Below is a small trained network, with its code and all its weights. Each question gives an input and a class and asks what happens when units are switched off, that is, made to give their printed mean instead of their output.

import numpy as np


def w(rows, s, z=0):
    codes = np.array(rows[::2]) - 128.0
    scale = np.full(codes.shape[1], s)
    scale[-1] = z or s
    return codes * scale


def f(y):
    return np.maximum(y, 0)


def log_softmax(a):
    a = a - a.max(-1, keepdims=True)
    return a - np.log(np.exp(a).sum(-1, keepdims=True))


def net(x, mask):
    res = np.array(x, float).reshape(1, 4) / 4 @ E
    y = f(res @ A[0][:, :-1].T + A[0][:, -1])
    res = res + np.where(mask, y, B[0][:, -1]) @ B[0][:, :-1]
    return log_softmax(res[-1] @ U[:, :-1].T + U[:, -1])


A, B = {}, {}
E = w([
[130,128,129],'x0',
[177,151,38],'x1',
[191,25,144],'x2',
[255,203,186],'x3',
],0.0093)
A[0] = w([
[152,87,132,64],'N0',
[140,46,113,89],'N1',
[168,91,140,85],'N2',
[95,203,125,27],'N3',
[200,70,160,91],'N4',
[145,157,64,171],'N5',
[166,154,137,58],'N6',
[84,34,62,47],'N7',
[198,171,61,141],'N8',
[8,146,35,69],'N9',
[161,66,131,69],'N10',
[177,168,180,19],'N11',
[156,134,135,1],'N12',
[234,191,215,51],'N13',
[80,110,171,151],'N14',
[182,75,151,79],'N15',
[90,133,166,116],'N16',
[184,86,143,92],'N17',
[216,162,195,59],'N18',
[138,49,118,94],'N19',
[132,143,249,129],'N20',
[135,108,24,142],'N21',
[165,82,114,57],'N22',
[65,80,72,82],'N23',
[190,108,218,119],'N24',
[116,92,111,9],'N25',
[197,154,105,87],'N26',
[105,184,124,86],'N27',
[97,178,133,52],'N28',
],0.014,0.0088)
B[0] = w([
[105,207,137,142],'N0',
[54,203,132,174],'N1',
[64,172,151,151],'N2',
[56,206,174,154],'N3',
[113,184,118,182],'N4',
[24,126,79,185],'N5',
[142,92,199,145],'N6',
[205,94,226,205],'N7',
[37,73,84,195],'N8',
[148,140,214,248],'N9',
[146,208,156,157],'N10',
[140,102,206,161],'N11',
[184,132,114,128],'N12',
[164,114,224,224],'N13',
[85,81,72,192],'N14',
[64,195,131,165],'N15',
[54,135,59,162],'N16',
[60,172,127,163],'N17',
[159,85,201,199],'N18',
[46,217,128,174],'N19',
[2,66,47,207],'N20',
[28,85,106,194],'N21',
[61,153,124,144],'N22',
[198,71,221,206],'N23',
[127,97,97,207],'N24',
[171,100,211,133],'N25',
[119,76,165,166],'N26',
[135,198,172,156],'N27',
[47,208,165,146],'N28',
],0.0098,0.012)
U = w([
[96,244,192,79],'0',
[175,81,222,60],'1',
[97,106,141,252],'2',
[61,59,124,77],'3',
[132,87,98,168],'4',
],0.011)

Each question gives the input, the list of numbers given to net, and the class t.
The units are the neurons (one row each of A and B). Each row of codes is followed by its name. A weight is (code - 128) times the scale printed after its matrix; where a second scale follows, it is the last column's (A, B and U).
mask holds one flag per neuron, in row order. A switched-off neuron (its flag False) gives its mean, the last column of its row in B, instead of its output. The means were averaged over made-up inputs and are rounded, as every weight is.
A unit's drop is (log p(t) with every unit on - log p(t) with that unit switched off) / (log p(t) with every unit on - log p(t) with every unit switched off).
The circuit of an input: a set's keep is (log p(t) with only the set's units on - log p(t) with every unit switched off) / (log p(t) with every unit on - log p(t) with every unit switched off). Starting from the 12 units with the biggest drops (on a tie, the unit counted first), units are removed one at a time, each time the one whose removal leaves the highest keep (on an exact tie, the one counted first), for as long as the keep stays at least 0.8.
units of the circuit, in order: the units of the circuit, biggest drop first
top k neurons: the k neurons with the biggest drops, biggest first
drop when u is switched off: that unit's drop, to one decimal
input [5,-8,0,2], class 3: units of the circuit, in order	N20
input [6,8,-4,-2], class 3: units of the circuit, in order	N21, N8
input [-5,-6,0,0], class 3: units of the circuit, in order	N20, N9
input [1,1,6,6], class 0: top 3 neurons	N15, N4, N17
input [-7,-6,-6,3], class 2: top 4 neurons	N20, N9, N19, N1
input [-6,3,8,-7], class 0: top 2 neurons	N19, N1
input [5,1,-2,6], class 1: units of the circuit, in order	N13, N18
input [-2,0,2,7], class 1: top 2 neurons	N13, N18
input [1,-8,1,-8], class 1: top 3 neurons	N7, N23, N9
input [-2,2,-5,-6], class 1: top 2 neurons	N9, N23
input [4,7,1,4], class 3: top 2 neurons	N8, N5
input [3,6,5,5], class 3: top 3 neurons	N8, N26, N9
input [0,-6,5,2], class 3: top 2 neurons	N20, N24
input [1,0,-7,-7], class 0: units of the circuit, in order	N9
input [2,-5,8,7], class 0: top 2 neurons	N15, N4
input [1,-8,8,5], class 0: top 3 neurons	N4, N15, N10
input [2,-8,-8,-8], class 0: top 2 neurons	N9, N28
input [3,-4,-6,-7], class 1: top 2 neurons	N23, N9
input [3,-8,-1,4], class 3: drop when N20 is switched off	0.9
input [1,4,6,6], class 0: drop when N2 is switched off	0.3
input [-2,3,-3,-5], class 1: drop when N20 is switched off	0.2
input [7,-8,3,-8], class 1: units of the circuit, in order	N7
